Known rows, with every way that one mark hangs from another
mevi[zuzuter[geru luba zudun]]: [-254  242 -150 -224 -126  110  -15 -243 -254  104 -303  182  433 -145
 -172  116 -448  135  240 -229  138 -157  -52   25  370 -207  -30   72
 -117  -96 -147   55   12  -89   -3  151  161   -2 -268 -138  117    2
 -102 -273  187  232  131 -285  -17 -259 -186   60   42  -25  185  132
 -227   66 -291]
mevi[darug[lanaruk] zuzuter[geru luba roro zudun]]: [-170  176  -60 -290 -243   87   66 -114 -246  162 -364  -49  269 -159
 -159  176 -278  183  239  -85    2 -215   89  -69  402 -409  -53   -7
 -285 -130 -133   76   33 -124 -213  -74  113   63  -62 -223  119   80
    3 -325   88   -4   61 -376  193 -178  -45   43  146  112    3   59
 -341   11 -499]
luba[zudun[mevi] zuzuter[roro]]: [-231  199  -36 -165 -258   23   95  -46 -179  -55 -127   -8  272 -111
 -315  -58 -125  266  156   32   99 -129   88  149  138  -67   66   -4
 -210  124 -140   93  -40   -2  274   58   71   75  -32 -118   34  205
   34 -271  140  228  113 -163   35 -153 -188  158 -158 -189  105  -20
 -335  -46 -367]
gapi[miro[fogu[fugavem[goko[zuzuter]] merag]]]: [-248  325 -187   67 -179  122  -27   48  -59  208   -3  160  209  -81
  -88  -13 -148  160 -180 -177  -42  192 -117  103  368  -68   63 -165
 -418  164   67   30  -24   75  139  158  191   -3  -66 -126  177   51
 -497   20 -167  416  363  -73  -37  -97 -443  295  181 -442  438   99
   68  -14 -239]
zudun[geru mevi[darug] miro[gapi]]: [-362  253 -201  -18 -187  -40  -79 -128 -351  -62   80  114  242  -22
 -116  -32 -435   58  227   75  133  133  120    1  132   65   45   55
 -199   -3 -110 -299  178   46  -35 -234  -76  -32 -184    5   18 -105
   97 -227 -227  349  336  -42   42 -113 -151  159  -51 -510  101 -185
 -225  -69 -328]
nani[zudun[zuzuter[geru luba]]]: [-158  402  -48 -168 -144  126   27 -283 -147   90 -179  187  310 -157
 -197    9 -274  257  147 -260  183 -259   95    3  229  -79   30   28
 -187 -167  -44   -2 -143  -94   47  137   23   46 -234   -9   72  -55
 -144 -241  206  331  260 -163    0  -83 -310   86 -150    7  146   -5
 -113  112 -368]
goko[lanaruk[fanar] zuzuter[geru zudun[mevi]]]: [-177  357  -36 -252 -196  100   42 -299 -241  -66   11   35  268   33
 -465 -144 -549  253   70 -237  436   21  -91   75  160 -582  204 -218
 -166  -22   36   33  127 -122 -140  376  139  -22   -1 -167   73  113
 -214 -151  138  301  316   16 -128 -175  -89  208  -52   -1  242  157
  -92 -191 -464]
renor[fanar[darug[lanaruk] goko] gapi nani]: [-213  273 -389  -24 -286  234  257 -110 -336  349  113  292   95  -17
  173  217 -177 -160   54  -59 -244  150  -69  122 -102  311 -226 -114
 -214  117 -115  156  -61   12   73  -26  114 -382   92 -231   10  214
 -294 -302 -223   35  290 -392  540  -42  196  164  -67 -284  284  210
   78 -212  -69]
lanaruk[fanar[darug fogu[fugavem] goko] zuzuter]: [-157  373 -177   -6 -200  502  251   41 -413    9  -16  252  389  -13
   70   43 -198  172 -108 -224  -51  192  -19   14  143  -66 -338  137
 -369  188 -130  212 -142  -24  218  -57   64 -106 -122 -281   -9  135
 -493 -318  -76  179  476  -49  345    0   -5  230  -92 -271  422  402
  -74 -249  -60]
darug[fanar[fogu renor[gapi]] goko[roro] lanaruk]: [-154  167 -662   77 -188  116  141 -111 -328   87   30   99   12  195
 -106  110    2   78  103 -122   61  157  -44  -41  -49    6   30  -38
 -144  411 -184  300   94  -45  385  -42  174 -139 -189    2  247  399
 -225 -495 -116  -45  481 -120  395 -347    8  343 -143 -114   93  181
  -64 -211 -107]
fanar[fogu[fugavem gapi]]: [-335  302 -288   42 -223  199   93 -114 -287   87  -85  125  267   10
  204   22 -303   87  -30   37  223  100  -81  169  199   14  101   42
 -227  238 -279   35  -31   66  345  -62  190   36  -98 -107  238  -54
 -423 -250  -35  365  488 -142  134 -258 -324  211  -99 -354  241   78
  -88  -40  -25]
zuzuter[geru luba roro[darug]]: [ -67  340   14 -118 -321  -97    7 -246 -240  185  -75   58  228 -189
  -20  -62 -200  169  220   -2   90 -303   87  100  340  -39  -67   16
 -264 -202  -28 -129 -191 -161  -51   36  202   29 -100  -39   28   12
 -118 -291  160  273  184 -119  268 -125  -73  209 -138 -124  191  -11
  -71   60 -435]
darug[goko[zuzuter[luba roro]]]: [-253  405  -59   -8 -265    9  -13   45 -106  136 -168  132   81   -5
 -322  -39  -59  144  180 -202   40 -184  136   81  163   30 -139 -101
 -333  -45  -37  -51 -147   63  132  235  262  -28 -236  -65  134  119
 -171 -194  114  129  325 -277   42 -134 -113  167 -108  -36   15    3
 -282 -213 -242]
lanaruk[fanar[darug fogu goko]]: [-162  410 -252  -20 -282  498  300  -52 -315   57  -45  160  336  -23
   81   37 -210   69  -72 -182  -80   70  -69  114   51  199 -241   -3
 -370  182  -94  184 -129  -90  382  -33  -19 -107 -155 -355   55  104
 -323 -407  -74  351  535 -144  386  -79   58  219 -131 -287  343  338
 -107 -165 -137]
miro[fogu[merag[fanar]] gapi[nani]]: [ -63  218 -164   88  -86   47 -128  -10  -24  218    8  190  235 -240
  -81   78 -305   88 -221 -150  -95   81 -151  -19  384   89  -46 -199
 -129   35   47 -286  -42  -40  415   75  136 -356 -113 -107   90  -68
 -156 -119 -213  426  427 -207   82 -207 -165  131   44 -300  245  121
  367  209 -198]
luba[zuzuter[geru roro zudun]]: [-145  289   11 -241 -280  -57  140 -209 -190   29 -201  -96  282 -179
 -244  -18 -401  113   82 -143  144 -218   35   68  403 -223  102  -12
 -139   39 -155  122   37 -120  122   35  111  124  -84 -198   25  110
  -66 -301  157  271   56 -177    4 -233 -136   50   11  -64   95  121
 -135  -78 -358]
zuzuter[geru luba roro zudun[mevi]]: [-207  276  -50 -299 -234   -2 -102 -203 -373   13 -164   67  278 -104
 -257 -159 -304  136  340 -131  281 -216  233   -7  329 -229  106 -162
 -126 -171 -142 -101  -75 -232   -4  260  246  193 -173 -112   21   28
   54 -275  159  286  275 -231  156 -275    5  135  -97  -48  173   78
 -236  168 -569]
fanar[darug[goko] fogu[fugavem] renor]: [-377  268 -293   32 -292  348  108   -9 -379    2  -81   73  137   69
  118   14 -291   43   -2  -54  -29  111  111  -60   84   50 -204  123
 -323  251 -215  240   35   38  339  -70  -48   45 -240  -29   97   31
 -327 -312  -30  233  438  -74  466    8  -71  249  -45 -570  260  342
 -301 -193   91]
goko[roro[darug] zuzuter[geru luba[zudun[mevi]]]]: [-238  112  -44 -209 -376  -30   28 -223 -440   -6    8  131  211 -204
 -390 -157 -129  450  319   47  247  -89   11  -85  255 -414   71  -24
 -256  -55  115  -76  -69 -126   38  176  125  -59 -116   41   79  193
  -67 -254  199  247   74   85   87 -108 -148  216 -259  -57  267  -64
 -208  -60 -475]
mevi[darug[lanaruk] zuzuter[roro zudun[geru]]]: [-230   60  -69 -292 -246  101  164  -35 -185   85 -208 -168  334 -150
 -143  138 -361  212   92 -102  -86 -168   62  -98  323 -410    7  -10
 -285  121 -208   80  137   82  -97  -79  -90  118  -95 -202  147   99
   60 -384  -12   45  158 -395  190 -101 -145   83  211  -79  -66   40
 -388 -195 -351]
fugavem[goko[lanaruk roro zuzuter]]: [-322  228  -50  -32 -241   98  310 -151 -180   62  164   37  147   65
 -476 -102 -151  271 -112 -155  108    8 -225  225    0 -264  177  -93
 -163  261   73   -5   55   77  206  245   88 -149  -61 -213  178   98
 -436 -132  -70  208  402  -30 -101 -121 -296  327 -116 -174  162  155
 -134 -397 -218]
fanar[goko[lanaruk roro[darug]] renor]: [-206  128  -94    1 -371  180  323 -226 -350  115  208 -119  183  163
 -187 -156 -154  213   12   33  -58   50 -108   10   33 -247   42   88
 -183  101   86  154  -43   -2  294   57   22 -132 -111 -190  144  142
 -292 -223  -36  279  442  -18  378  -83 -213  351 -277 -257  202  224
  -83 -166 -153]
fugavem[goko[lanaruk[fanar[fogu]] roro zuzuter[zudun]]]: [-246  322 -163 -121 -205  325  336 -156 -372  -27   44  -22  220  164
 -534  -79 -243  314    8 -305  293  137 -262   87  133 -521  204 -174
 -245  359  109  206  158   22  308  227  122 -191  -65 -444  367  153
 -408 -147  -48  223  454  -99  -69 -275  -50  327  -72  -92  141  379
 -140 -320 -344]
zuzuter[geru zudun[miro[gapi]]]: [-225  378 -248    2 -236   43 -114 -330 -252   66  -73   36  300   26
 -176  -24 -592 -126  225  -94  171   68  -40   88  318   11  143  -23
  -67  -46  -87    5  210  -33  118  -73  204  -47 -285  -90  173  -65
  -76 -199    5  404  202  -29 -150 -362 -200   28  154 -387  169   26
  -26   92 -218]
roro[darug[lanaruk] zuzuter]: [-167  193 -259  -11 -226  250   74 -221 -125  224  -13   93  313  -37
   38  103 -178  302  114  -74  -20  -81 -179  100  -30   57  -52  146
 -247   -1   87   74 -151   65  -68   24  -39   -8 -134   41  174  169
 -308 -368  115  262  125 -187  182  -13 -378  290 -148 -197  109    2
   29 -144 -119]
fugavem[goko[roro zuzuter]]: [-308  199  -93  -46 -241  122  303 -119 -120   90  132  115  180  -69
 -407  -65 -122  261  -90 -176   50  -16 -212  158   68 -118   66  -67
 -181  306  -29  -26   -9   38  287   97   42  -36 -166 -150  172  120
 -341 -183  -51  237  287 -105  -58 -173 -241  277 -113 -226  221  167
 -141 -306 -154]
zudun[geru mevi[darug zuzuter]]: [-370   39 -107 -261 -107   13  123 -110 -227  -44  -99  125  378 -203
 -103  109 -373  318   16  -74   31  -40   19  -15  109 -156  -64  100
 -239   86 -234 -217   78   52  -90  -48 -208   92 -132  -49  -38   11
   49 -340  -78  234  249 -243  153   -4 -229  261  -58 -246  177  -23
 -350 -207 -274]
goko[lanaruk roro[zuzuter[geru]]]: [-119  211 -111 -147 -223  -92  236 -295 -285   14  121  -47  288 -123
 -305 -114 -289  222 -108 -106   52 -110 -123   22   88 -262   96   10
  -46  100  -13  -17   -4 -103   86  148   23   54 -171    5    3   50
 -300 -292   92  346  353   78   14 -163 -391  293 -171  -95  190   81
   91 -253 -207]
goko[roro[darug[lanaruk]] zuzuter[luba[zudun[geru]]]]: [-233  118 -151  -85 -415   87   68  -34 -393   96  107   84  226 -132
 -255  -88 -111  412  345   98   87 -161  -28 -125  247 -416   -2   31
 -307   97  135  115  -36   68   27   99    3 -142 -127   76  233  217
 -140 -339  121   90  190   -2  102  -17 -182   90  -82  -39   29 -166
 -286 -230 -387]
gapi[miro[fogu] nani]: [ -73  323 -229  -59  -65  216   57  -34 -102  150  -25  181  263 -144
  -15  103 -349   23  -97  -43 -107  -30  -47  -58  300   98  -31 -155
 -258    6 -142  -72    7  -96  296  150    0  -90  -28   23  116   88
 -175 -113  -35  441  369  -88   65 -274 -400  247  -37 -457  201   32
  246  138 -312]
goko[roro[darug] zuzuter[zudun[mevi miro]]]: [-351   62  -33 -220 -337  221   97 -293 -413   -5  -11   10  207   86
 -430 -220 -289  307  353 -193  338   87 -124 -122  170 -370  298 -179
 -180   57  111  -72   29   18  106  222   70  -87 -198 -155  248   85
  -30 -220   59  432   51  -33  -42 -228 -144  246 -265 -306  212   50
 -128 -107 -493]
goko[lanaruk[fanar[fogu[gapi]]]]: [-151  480 -263   51 -167  180  153 -197 -202   68   -6   54  293  107
    0    3 -332  101   10  -21  272   87 -228  252   57  -71  142  -62
 -208  144  -74   44   10   29  349   55  192 -130   46 -289  285  -24
 -407 -217  -34  311  586  -73   42 -327 -206  259 -160 -133  178  101
  -54 -104 -203]
zudun[mevi[darug[fanar]] miro[fogu gapi[nani]]]: [-155  332 -301  -59  -41  125  -86    7 -320   -3  -54  301  109  -93
 -152  224 -247   87  108  -97  160  249  113  -92  224   46   17  -45
 -280   35  -77 -352   61 -118  103 -258   21 -441   17  -17  104   29
   36 -161 -345  359  267  -44   93 -150  -25  203 -132 -402   68  -44
  263  119 -407]
fogu[fugavem merag[fanar[darug goko[zuzuter]]]]: [-258  164   30   38 -417  300  263   94 -167  190   19  126  264 -111
  -46 -101 -211   78 -236 -242  -72  122 -109    8  335 -124 -113 -113
 -312  197  126   12 -272   40  154  155  146 -216 -155 -236 -125  -41
 -376 -194 -167  413  400 -202  252   92  -62   44  -76 -254  484  272
  -79 -249 -127]
darug[fanar lanaruk[zuzuter]]: [ -21  271 -356    3  -97  220   65  -80  -28  114   -3  262  360  -18
  -66  139 -152  223   22 -223   88  -57 -155  167  -14  -44  -68   33
 -143  138  -76   91 -189   37  -16   23  149 -128  -47   26  108  246
 -368 -422  -11   24  193 -124   -2 -193 -182  164  -26   54  153   64
   13 -242 -135]
gapi[miro nani[zudun[zuzuter[luba]]]]: [ -70  383  -45 -175  -90  381  131  -86 -116  130 -171  215  290  -23
 -273  129 -264  151  180 -179  110 -189  142 -165  366  -27   69  -44
 -219 -148   51  -42 -171   -8  147  222  -36  -80  -51   32  144    3
  -47  -10  115  323  287 -286  -38 -174 -471   74 -283 -225   74  -36
   23  224 -454]
gapi[miro[fogu[merag[fanar]]] nani[zudun]]: [  25  242 -149  -22  -35  191   86  -49   13  204    1  101  267 -152
 -105   94 -302   39 -205 -321 -140    0 -145 -219  507  -35   19 -359
 -220  -10  177 -141 -159  -74  381  260   73 -267  -41  -84  163 -137
  -21  -42 -129  580  332 -251   99 -331 -279  176  -13 -228  313  133
  265  281 -498]
miro[fogu[fugavem[goko]] gapi[nani]]: [-294  353 -210   93  -37  192  -71   46 -255  149   72  332  131  -60
  -83  205 -264  117 -167  -53  -30  201   49  143  329   60  -88  115
 -231  164 -177 -126  116   -2  267  -87   81 -260  -22  -39  212   11
 -378   21 -245  266  482 -109   78  -19 -264  287  129 -531  194  197
  267   73  -48]
roro[darug[fanar[fogu[gapi] goko] lanaruk[zuzuter]]]: [ -84  254 -493   56 -230  331  142  -50 -320  213 -152  232  291   74
  195  268   50  274  168 -152  130  237 -113  160  -48   37  -46  165
 -322   82   99   65 -176   58  145  -65  266 -266   23 -245  254  351
 -464 -503 -176   25  349 -136  323 -127 -204  278 -148  188  193   81
   65 -225  -60]
fanar[darug goko[lanaruk[zuzuter]] renor]: [-233  271  -86  -12 -225  317  209  -95 -256   29   98   33  314   -3
 -141  -40 -289   63    0 -128 -156  106  -27   -3 -105 -117 -165  160
 -160    2   58  171   10    5  210  139   23 -132 -172 -236 -118  134
 -395 -287  -23   99  367   22  359   18 -241  157 -179 -312  205  285
 -254 -256  -10]
renor[gapi nani[zudun[mevi zuzuter]]]: [-284  210 -190 -192  -14  102   88 -317 -152   93  -60  226  169  -39
 -265   55 -214  198  131 -248  129  -14    0  -12  -37   69  249 -130
  -68   26 -146 -112    3   50  176  224   66  -88  -47 -108  131   99
  -33 -111   76  254  242 -352  121 -122 -263  328 -324 -299  191   63
   45  101 -278]
roro[darug zuzuter[geru]]: [-117  245 -158  -99 -235  -13  105 -345 -171  150  -21   82  352 -227
  -12   59 -328  237   54 -117   37 -110 -128   54  147    1  -67  189
 -217  -58   44  -69 -103  -58  -71   -3   -8   44 -205   73   13   85
 -234 -328  152  404   76  -49  154  -54 -370  296 -157 -234  257   40
   92 -121 -114]
fanar[goko[zuzuter[luba zudun]]]: [-374  332 -176  -65 -270  351   93  -37 -282  140 -169  211  296   39
 -277  -13 -261  117  252 -283  133  -10   -3   -4  237 -148  -41  -15
 -279  -29   55  152 -109   20  147  282  251 -159 -319 -259  160  143
 -255 -201   83  293  316 -353   25 -194 -160   32 -136  -53   73  139
 -267  -89 -237]
lanaruk[fanar[darug] zuzuter[geru]]: [  11  419  -37  -96 -174  125  146 -208 -114   23   65  196  440 -287
  -96   16 -420  122  -41 -179   -9  -78 -145   41  198  -97 -228   72
 -165   -8  -84  -13  -97 -140   43  -31    1   -5  -58  -87 -125   52
 -303 -314   66  168  132   89  100 -121  -52  122  -43 -176  424  237
  -35 -198 -186]
miro[gapi[nani[zudun[mevi zuzuter]]]]: [-222  234  -21 -200  -57  298  -56 -203 -133  -21  -96  177  190  -48
 -391  117 -305  330  -15 -205  179   -6  188  -29  113   -5  153  -23
 -103  -60  -40 -209   14   42  227  148 -110  -65  -86    4  118   46
  -26 -104   39  281  325 -221  -17  -20 -420  172 -228 -271   60   19
  107  145 -223]
lanaruk[zuzuter[geru luba[zudun] roro]]: [ -36  341  -68 -111 -217 -121  -24  -95 -177   65  -99  102  382 -273
 -266  -51 -159  162  254  -21   -8 -232  100   12  302 -203 -160   39
 -208 -106  -90   34  -72  -89   91   74  308   20 -197  -24  -13  148
 -101 -267  206   50  119  -44   52 -265 -174   62   25  -15  160   -9
 -278   12 -331]
nani[gapi[miro] zudun[geru mevi]]: [-259  384 -249 -179  -86   71  -25 -282 -235  -88  204   43  284  -79
 -157   14 -352   16   62 -263  100 -122   96  -62  278   41  210 -157
 -106  -26   20  -75    0    5  122  158  -28  185 -172  236  167 -175
  154 -196  125  361  347  -29   48 -242 -269  212 -173 -295  163 -120
 -158  168 -435]
merag[darug[goko lanaruk] fanar[fogu renor]]: [-237   92 -331  207 -193  375  150    2  -82  145 -129   83   83  140
    6  -30 -139  117   36  -54  -26   34  -79  -40    8   -7 -114  -33
 -212  225    9  135   86  -19  186   71  -48 -154 -288  -35  183  108
  -90 -464  -72   91  471 -156  473  -97   53  309 -104  -94   80  200
 -243 -119  -76]

Rows
[ -91  362 -194  -84    2  283   74 -112  -90  100  -12  136  216 -111
 -105  171 -357   50 -131 -241 -127  -46   -6 -160  350   30   -6 -185
 -269  -40  -33  -17  -21  -71  355  191  -18 -144  -52    4  228  -13
  -93  -80   23  491  293 -138   64 -298 -417  233  -51 -355  129   73
  195  209 -392] : gapi[miro[fogu] nani[zudun]]
[-145  413 -327   10 -210  273  324    4 -380  147   91  135  123  126
  134   45 -248  -57   42   87   76  272  -49  -20  122 -118 -139   32
 -266  293 -263  161   12  -50  379 -307  152  -74   39 -233  292   49
 -325  -17 -158  222  618 -199  455 -149   80  243 -120 -320  334  375
   46   29   76] : lanaruk[fanar[fogu[fugavem gapi] goko renor[nani]]]
[-213   79 -243 -166 -325  166  133 -210 -487  101   82  -52  334   40
 -193  -88 -287  222  421 -127  114   -2  -76 -235  204 -306  145   54
 -137  119  108   79   51   47  -46   21 -112   -9 -269    5  277   76
  -10 -380  -16  336  163  -53  100 -112 -234  178  -59 -223   64  -27
  -44 -178 -382] : goko[roro[darug[lanaruk] zuzuter[zudun[geru miro]]]]
[-242   95 -287 -128 -227  155  344    7 -213   33 -284   56  328   44
 -369  268 -139  250   67 -333   14   42 -106 -123  416 -300   28  112
 -252  334 -119   59 -119  170  247 -150   45 -212  -86 -191  298  150
  -39 -266 -168  131   57 -451   -8 -317  -42  225  -42   43  110  287
 -224 -328 -126] : mevi[darug[fanar goko[roro]] zuzuter[zudun]]
[-133  290 -345  -60 -312  162  208  124 -145   84 -270  -17  -25   34
 -146  208   49  257  -29 -212   47   -7   92   36   28 -125  -97 -149
 -551  248  -43  100  -44   68   15 -104  123 -130  -14 -135  215  339
 -230 -463 -118   -9  296 -265  241  -74   39  259   29   98  -81   64
 -191 -470 -229] : mevi[darug[fanar[fogu] goko[zuzuter[roro]] lanaruk]]
[ -44  218 -220 -155 -235  216  158 -172 -448   25   32   51  347  -83
 -315    8 -153  258  466 -250  261  -44  -54 -329  385 -413   71  248
 -105  132  180  134 -266  -81  183  -83   93 -148 -300   36  212  125
  -71 -258  143  260  -27 -226  260 -289  -84  112 -509 -124    2  226
  -59   94 -275] : goko[roro[darug[fanar[renor]] zuzuter[luba zudun]]]
[-276  258 -183  -22 -203   54  -58   12 -103  267  -55  241  206 -181
  123   88 -218  120 -167    3   59  119  -40  -28  459  -62   86 -111
 -239  140 -148 -172 -105   40  368   55  170 -171   92  -85  232 -101
 -375  -48 -249  437  466 -156  135 -130 -363  163   79 -348  375   84
  285  116 -100] : miro[fogu[fugavem gapi[nani] merag]]
[ -22  199 -430  -27 -143  317   62 -157 -236  114 -119  214  320   -3
  113  199  -79  387   96 -213  148   21 -175  123  -58  -45  -74   80
 -299  110   51  106 -148   39   -8  -11  125 -214  -37  -69  205  315
 -416 -550    9   49  163  -85  226 -119 -137  316 -107   11  151   99
   70 -236 -169] : roro[darug[fanar[fogu] lanaruk[zuzuter]]]
[-223  560  -69   46 -120  191  136  -69 -152  121   96  275  215  121
 -404    0 -198  201  150 -199  266    1 -176  289   83 -205  -34   -8
 -269   41  166   20  -65    6  -42  217  202 -293   -3 -234  186   38
 -423   -5  -22  149  436 -132 -113  -87  -69  217 -147  -49  144  138
 -197 -222 -375] : fugavem[goko[lanaruk[fanar] zuzuter[luba]]]
[ -31  329 -389 -172 -199   93  412 -101 -317   70  269   67  129 -149
 -291  120   50  -24   24 -277 -108   16  -76 -201   85  -41  -39   45
  -43  351    1   93 -159  -99  353 -295   64 -150 -200  108  191  111
  -40 -184  -13  130  288 -129  375 -134   85  224 -399 -137  122  298
  253   -8   88] : darug[fanar[goko[roro[zuzuter]] renor[nani[gapi]]]]
[-203  449  -10  -68 -294 -186  -21  -68 -204  102 -141   36   19   25
 -379  -80 -179  134  119 -149  131 -187  173  135  153 -200  -48 -140
 -302 -168   39  -67    0  -40  -93  359  315  -63 -112  -71   44  104
 -244 -183  114  101  434  -60   24  -49 -134  208   -3  114   44  -19
 -200 -318 -349] : darug[goko[lanaruk zuzuter[geru luba roro]]]
[-170  229  -46 -188 -202  -62   27   23 -223   37 -150   49  410 -257
 -232   31 -200  166  259  -38  -66 -266  154    9  342 -160 -138   72
 -243   69 -202   41    1   54  147   67  100   27 -285  -44   79   55
  101 -300  175  107  267 -237  107 -131 -193   43   41 -126   19  -80
 -456  -22 -326] : mevi[zuzuter[luba[zudun[geru]] roro]]
[-146  182    1 -227 -292  124   48  -76  -85   14 -176  -41  354 -130
 -345 -170  -81  338  153    9  111 -172  163  111   59 -106  174 -101
 -246   99 -202   15  -53   47  259  160   31  214 -144  -85   26  216
    9 -257  171  249  289 -170   43  -88 -329  210 -140 -249  152  -43
 -268   59 -325] : luba[zudun[mevi zuzuter[roro]]]
[-239    4  -40 -323 -184    6   88  -26 -210   19 -116  -47  234 -162
 -114   76 -207  336   35   -7  -52 -138  160    3   53 -246  -55  -55
 -283   51 -253 -143   89  -12 -206  -46 -167  216  -27  -76  -11  126
  101 -430  -52   29  297 -257  294   59 -135  247   65  -75   52  -88
 -363 -209 -434] : zudun[geru mevi[darug[lanaruk] zuzuter[roro]]]
[ -44  389  -40   -5  -92  106  136 -108 -272   12  165  203  377   53
 -402 -138 -155  303  134 -143  153  -84 -187   31  174 -357  -57    8
  -70    1   38    1 -188  -26  150  168  195 -200  -33 -154  134   37
 -363 -132   52   88  384  -22  -84 -299  -91  221 -286   67  186  151
  -57 -151 -403] : goko[lanaruk[fanar zuzuter[luba]] roro]
[-288  154 -186 -190 -200  -44   46  -36 -577 -133  148   97  376  -78
 -455 -189 -125  360  357    5  189  -70  131 -145  106 -374  100   86
  -86   91   68  -48  -33   -8  105  292    8  -23 -235   82   42   68
  -12 -251   80  260  453   -7   57  -83 -303  223 -305  -98   51  -97
 -297 -135 -429] : goko[lanaruk roro[zuzuter[luba[zudun[geru mevi]]]]]
[ -24  468    0  -69 -224  -46  225  -16  -44   93  109 -100  -80  138
 -475  -77 -232   48   29 -104  -12  -38  -15   -2  -12 -319 -105 -230
 -279  119  -23   75   89   56  119   88  150 -124   78 -141  228  161
 -166   61   50   17  382 -151  173  -54  108  291  -55 -151   55  277
  -74 -304 -122] : darug[goko[lanaruk[fanar[renor[nani]]] zuzuter[roro]]]
[-360  210 -122 -211 -113  272  207 -201 -222   18  -35  170  138   73
 -254  142 -328  122  116 -159  130   43   69 -184  150  -76   30 -124
 -257  -12   -5 -215    2  -30   40  -34 -130 -259   10  -64  170 -135
  161 -105 -184  426  181 -223  122 -143 -109  214 -172 -375  141   39
 -128   -2 -501] : gapi[nani[zudun[mevi[darug] miro]]]
[-237  148 -122 -233 -308   50  138 -171 -154    7 -208   53  389 -228
 -229  -17 -261  364  117  115  143  -68   76    1  139 -246  107   65
 -322   37 -157  -46   47  -22   -2  -90 -125  127  -38  -33  -60  163
  -18 -257   29  275  149  -83   38  -23 -319  203  -54 -227  267  -59
 -272  -44 -301] : luba[zudun[mevi[darug] zuzuter[geru]]]
[-282  301 -178 -124 -226  -21   73 -179 -100  177   41  135  207  -47
 -103   85 -359  -44  130 -144  137   29   26 -150  374    6  168 -170
 -134   72   84 -250    0  112  264   74   23 -215  -48  -65  281 -266
   54 -118 -286  470  404 -159   41 -186 -293    0   75 -264  252  -77
   -9   -5 -297] : fogu[gapi[nani[zudun[geru miro]]] merag]
[-321  206  -82  286 -172  107   64   85    5  310  -37  266  253 -153
   81  -50  -31  120 -126  -96   57  209 -205  125  541  -52  172   -8
 -207  270   88 -253 -151   53  291   43  215 -301  -41 -243  201 -247
 -326  -81 -397  408  443 -173  220 -106 -161  277  -35 -203  441  163
   68  131 -160] : miro[fogu[fugavem[goko] gapi merag[darug fanar]]]
[-179  389 -133  -63 -304  -65   -2   -1 -317   56    1   60  318  -78
 -197 -159 -213  -50  477   59   68 -203  195  -19  309  -28  -47  -48
 -253   39 -121   15    2    6  140    6  172  -54 -300   -4  113  -50
  158 -249   40  290  353  -68   64 -210  -59   -4   36 -315   42 -184
 -413   32 -495] : zuzuter[luba[zudun[geru miro]] roro]
